Here is a tiny trained network, its code and every weight. The questions are about switching its units off for an input and a target symbol, where a switched-off unit gives its printed mean instead of its output.

import numpy as np


def w(rows, s, z=0):
    codes = np.array(rows[::2]) - 128.0
    scale = np.full(codes.shape[1], s)
    scale[-1] = z or s
    return codes * scale


def f(y):
    return y / 2 * (1 + np.tanh(0.7978845608 * (y + 0.044715 * y**3)))


def softmax(a):
    e = np.exp(a - a.max(-1, keepdims=True))
    return e / e.sum(-1, keepdims=True)


def log_softmax(a):
    a = a - a.max(-1, keepdims=True)
    return a - np.log(np.exp(a).sum(-1, keepdims=True))


def net(x, mask):
    ids = ['ΘΦΩβγζημτψ'.index(c) for c in x.split()]
    T = len(ids)
    res = E[ids] + P[:T]
    u = 0
    for l in range(2):
        r = res
        for j in range(2):
            rows = slice(2 * j, 2 * j + 2)
            q, k, v = (r @ M[l][rows].T for M in (Q, K, V))
            z = softmax(np.where(np.tri(T) > 0, q @ k.T / 2**0.5, -1e9)) @ v
            o = O[l][rows]
            res = res + np.where(mask[u + j], z, o[:, -1]) @ o[:, :-1]
        u += 2
        y = f(res @ A[l][:, :-1].T + A[l][:, -1])
        res = res + np.where(mask[u : u + 12], y, B[l][:, -1]) @ B[l][:, :-1]
        u += 12
    return log_softmax(res[-1] @ U[:, :-1].T + U[:, -1])


Q, K, V, O, A, B = {}, {}, {}, {}, {}, {}
E = w([
[63,226,94,230,203,93,189,24],'Θ',
[186,35,179,50,80,228,55,237],'Φ',
[180,168,119,212,40,40,27,154],'Ω',
[41,201,37,145,95,239,146,135],'β',
[173,182,243,193,66,219,199,99],'γ',
[243,88,121,208,221,227,106,167],'ζ',
[12,137,227,216,198,211,3,129],'η',
[154,196,238,129,226,48,207,193],'μ',
[95,188,52,80,240,90,90,234],'τ',
[30,247,193,32,56,124,148,182],'ψ',
],0.0046)
P = w([
[177,63,107,38,116,77,184,65],'0',
[75,232,179,253,151,216,27,190],'1',
[60,230,179,235,153,216,49,193],'2',
[69,239,189,235,153,209,53,187],'3',
[71,232,185,233,152,199,53,191],'4',
[74,248,190,232,165,204,55,190],'5',
[70,247,184,226,161,193,61,203],'6',
[84,251,180,218,170,191,61,190],'7',
[75,238,192,210,159,189,65,199],'8',
[70,244,192,226,165,184,56,203],'9',
[72,245,190,212,158,188,69,205],'10',
[74,246,186,224,154,173,70,203],'11',
],0.0035)
Q[0] = w([
[106,243,195,199,70,143,69,192],'0.h0',
[219,22,14,27,169,54,221,33],'0.h0',
[232,1,5,6,58,10,236,41],'0.h1',
[221,12,12,30,49,13,246,16],'0.h1',
],0.0044)
K[0] = w([
[216,74,162,25,202,21,237,78],'0.h0',
[105,159,34,221,34,237,34,133],'0.h0',
[2,227,242,248,226,228,2,216],'0.h1',
[25,254,233,247,217,239,9,221],'0.h1',
],0.0044)
V[0] = w([
[183,120,19,40,96,31,249,67],'0.h0',
[108,123,47,239,96,197,50,94],'0.h0',
[120,175,151,210,249,41,145,101],'0.h1',
[74,204,194,239,236,242,249,2],'0.h1',
],0.0039)
O[0] = w([
[120,52,94,50,164,39,216,57,2],'0.h0',
[120,156,26,210,86,225,38,46,168],'0.h0',
[133,212,142,236,252,46,163,85,141],'0.h1',
[57,125,194,225,228,242,242,4,148],'0.h1',
],0.0035,0.0037)
A[0] = w([
[193,214,235,151,77,69,181,93,205],'0.n0',
[106,71,25,67,162,150,204,77,176],'0.n1',
[55,190,50,180,48,204,139,84,180],'0.n2',
[216,130,52,207,208,200,166,188,218],'0.n3',
[168,243,134,213,206,152,170,234,254],'0.n4',
[171,89,199,93,69,219,19,243,232],'0.n5',
[45,225,93,64,200,54,113,178,221],'0.n6',
[3,82,193,182,196,193,21,68,198],'0.n7',
[224,50,43,134,161,60,191,48,194],'0.n8',
[7,83,230,160,226,193,51,47,208],'0.n9',
[193,212,178,145,53,218,191,210,209],'0.n10',
[122,145,115,185,80,38,39,90,206],'0.n11',
],0.0045,0.0033)
B[0] = w([
[104,46,247,248,72,27,209,72,156],'0.n0',
[154,175,19,21,153,185,205,105,112],'0.n1',
[62,192,45,101,41,210,127,37,181],'0.n2',
[149,55,115,131,216,240,2,34,177],'0.n3',
[51,102,179,189,169,143,25,96,254],'0.n4',
[161,110,184,46,88,157,43,245,220],'0.n5',
[23,220,74,157,217,31,103,203,162],'0.n6',
[194,245,131,200,90,209,179,196,234],'0.n7',
[246,140,27,142,116,144,169,93,113],'0.n8',
[191,232,164,214,111,209,228,200,225],'0.n9',
[41,49,224,87,88,184,59,86,199],'0.n10',
[207,204,53,231,57,28,115,155,167],'0.n11',
],0.0039,0.0078)
Q[1] = w([
[77,225,229,249,146,208,64,149],'1.h0',
[57,223,246,247,121,228,38,183],'1.h0',
[235,3,33,13,212,38,183,75],'1.h1',
[237,2,23,21,199,39,197,55],'1.h1',
],0.0041)
K[1] = w([
[192,71,54,53,112,73,211,49],'1.h0',
[204,63,54,44,110,75,224,64],'1.h0',
[85,203,221,255,112,153,52,198],'1.h1',
[80,203,229,254,99,170,55,199],'1.h1',
],0.0039)
V[1] = w([
[15,195,148,54,184,212,86,203],'1.h0',
[255,15,247,155,75,217,66,130],'1.h0',
[198,215,120,211,206,104,45,220],'1.h1',
[53,194,242,176,26,37,211,188],'1.h1',
],0.0042)
O[1] = w([
[71,202,96,16,168,236,195,228,57],'1.h0',
[252,43,226,109,73,199,138,134,246],'1.h0',
[232,219,83,213,189,74,111,219,254],'1.h1',
[54,194,239,178,30,13,231,176,186],'1.h1',
],0.0043,0.0016)
A[1] = w([
[32,216,70,80,103,108,66,246,202],'1.n0',
[22,165,197,79,198,255,179,163,145],'1.n1',
[43,182,224,146,2,59,163,219,195],'1.n2',
[128,206,85,196,48,97,80,113,196],'1.n3',
[27,22,136,122,148,83,20,23,251],'1.n4',
[44,30,141,61,107,89,21,94,248],'1.n5',
[29,47,129,127,143,77,28,17,227],'1.n6',
[18,190,157,244,250,16,186,88,167],'1.n7',
[191,188,47,189,233,132,50,179,211],'1.n8',
[203,147,188,229,37,135,92,92,189],'1.n9',
[41,187,80,143,86,217,131,65,189],'1.n10',
[55,199,177,231,162,120,108,37,130],'1.n11',
],0.0041,0.0033)
B[1] = w([
[64,217,50,57,124,35,69,230,199],'1.n0',
[40,150,152,23,146,229,216,123,209],'1.n1',
[93,154,237,108,56,24,184,176,225],'1.n2',
[163,186,45,184,68,85,120,99,212],'1.n3',
[24,2,78,100,133,95,43,10,149],'1.n4',
[18,16,106,17,67,39,22,73,142],'1.n5',
[8,10,67,132,123,88,55,2,145],'1.n6',
[113,13,149,168,248,75,236,214,175],'1.n7',
[198,145,43,204,211,149,71,160,219],'1.n8',
[200,94,182,195,69,124,123,80,254],'1.n9',
[97,212,42,113,66,217,170,65,194],'1.n10',
[78,85,110,229,160,70,208,47,227],'1.n11',
],0.0041,0.0094)
U = w([
[125,117,48,198,190,114,222,23,67],'Θ',
[168,55,160,20,81,161,84,240,171],'Φ',
[186,130,85,188,35,9,38,104,112],'Ω',
[43,183,3,77,58,194,125,38,79],'β',
[111,68,231,136,36,174,197,7,73],'γ',
[225,65,121,144,235,222,56,59,146],'ζ',
[236,222,154,151,122,165,214,225,253],'η',
[91,27,207,147,233,68,175,178,99],'μ',
[91,139,37,93,247,83,80,193,112],'τ',
[33,193,164,22,80,46,165,142,51],'ψ',
],0.0041,0.0023)

Each question gives the input, a string of symbols that net reads in full, and the target symbol t.
The units are the heads (2 rows each of Q, K, V and O) and the neurons (one row each of A and B). Each row of codes is followed by its name. A weight is (code - 128) times the scale printed after its matrix; where a second scale follows, it is the last column's (O, A, B and U).
mask holds one flag per unit, layer by layer, with each layer's heads first. A switched-off unit (its flag False) gives its mean, the last column of its rows in O or B, instead of its output. The means were averaged over made-up inputs and are rounded, as every weight is.
A unit's drop is (log p(t) with every unit on - log p(t) with that unit switched off) / (log p(t) with every unit on - log p(t) with every unit switched off).
The circuit of an input: a set's keep is (log p(t) with only the set's units on - log p(t) with every unit switched off) / (log p(t) with every unit on - log p(t) with every unit switched off). Starting from the 12 units with the biggest drops (on a tie, the unit counted first), units are removed one at a time, each time the one whose removal leaves the highest keep (on an exact tie, the one counted first), for as long as the keep stays at least 0.8.
units of the circuit, in order: the units of the circuit, biggest drop first
most important unit: the unit with the biggest drop
k most important neurons: the k neurons with the biggest drops, biggest first
k most important neurons of layer l: the k neurons of layer l with the biggest drops, biggest first
which heads matter: for each layer, one digit per head in row order, 1 if its drop is at least 0.15 and else 0, layers parted by /
drop when u is switched off: that unit's drop, to one decimal
input η μ ψ β γ Φ β ψ Φ, target Φ: units of the circuit, in order : (0.n5 1.n11 1.h0 1.n3)
input Φ η η Φ η γ μ ζ, target Φ: most important unit : 0.h1
input Θ Ω Θ Ω Ω Ω β Ω Ω η η, target Θ: which heads matter : 11 / 10
input μ τ η η, target μ: 2 most important neurons of layer 1 : (1.n7 1.n11)
input β γ Ω, target β: which heads matter : 11 / 11
input Θ η ζ β γ, target Θ: which heads matter : 11 / 10
input ζ Ω η γ Ω η β τ, target ζ: 2 most important neurons of layer 1 : (1.n2 1.n8)
input Φ Ω Φ β, target Φ: which heads matter : 01 / 10
input ζ ζ η Ω η γ η η Ω γ, target ζ: which heads matter : 00 / 01
input ζ η Ω Φ, target ζ: 2 most important neurons : (1.n2 0.n8)
input ψ η Ω Ω Φ η, target ψ: which heads matter : 11 / 11
input Φ γ η η η τ Ω ψ Ω, target Φ: 2 most important neurons : (0.n5 1.n11)
input Ω γ γ Ω η η μ, target μ: which heads matter : 00 / 00
input τ Ω ζ Θ η, target τ: which heads matter : 11 / 11
input Θ η β Ω Φ β, target Θ: most important unit : 0.h1
input η ζ Ω γ Φ ψ Ω ψ ζ ψ, target ψ: 2 most important neurons : (1.n2 1.n0)
input η Ω β γ ψ η γ η ψ, target ψ: 4 most important neurons of layer 1 : (1.n2 1.n0 1.n8 1.n1)
input ζ μ Ω η Θ, target ζ: which heads matter : 00 / 11
input ψ ψ μ η η γ η η η Φ, target ψ: which heads matter : 10 / 11
input Ω η τ, target Ω: most important unit : 1.h0
input Φ τ γ τ η μ Φ η η γ, target Φ: which heads matter : 01 / 10
input γ η η η γ τ Ω β, target β: 2 most important neurons of layer 1 : (1.n10 1.n7)
input η η ψ η γ η η τ η γ μ, target μ: 2 most important neurons : (1.n7 0.n4)
input Ω ζ ζ ζ Θ γ η η η Φ β β, target Ω: 2 most important neurons of layer 1 : (1.n1 1.n3)
input τ Ω Ω Φ β η η Ω ψ Ω μ, target τ: 2 most important neurons of layer 0 : (0.n6 0.n9)
input μ Ω τ, target μ: 2 most important neurons : (1.n7 0.n2)
input Ω η γ ψ ψ γ ψ Ω η γ Φ, target Φ: most important unit : 0.n5
input Φ η ψ ζ ψ, target Φ: drop when 0.n5 is switched off : 0.2
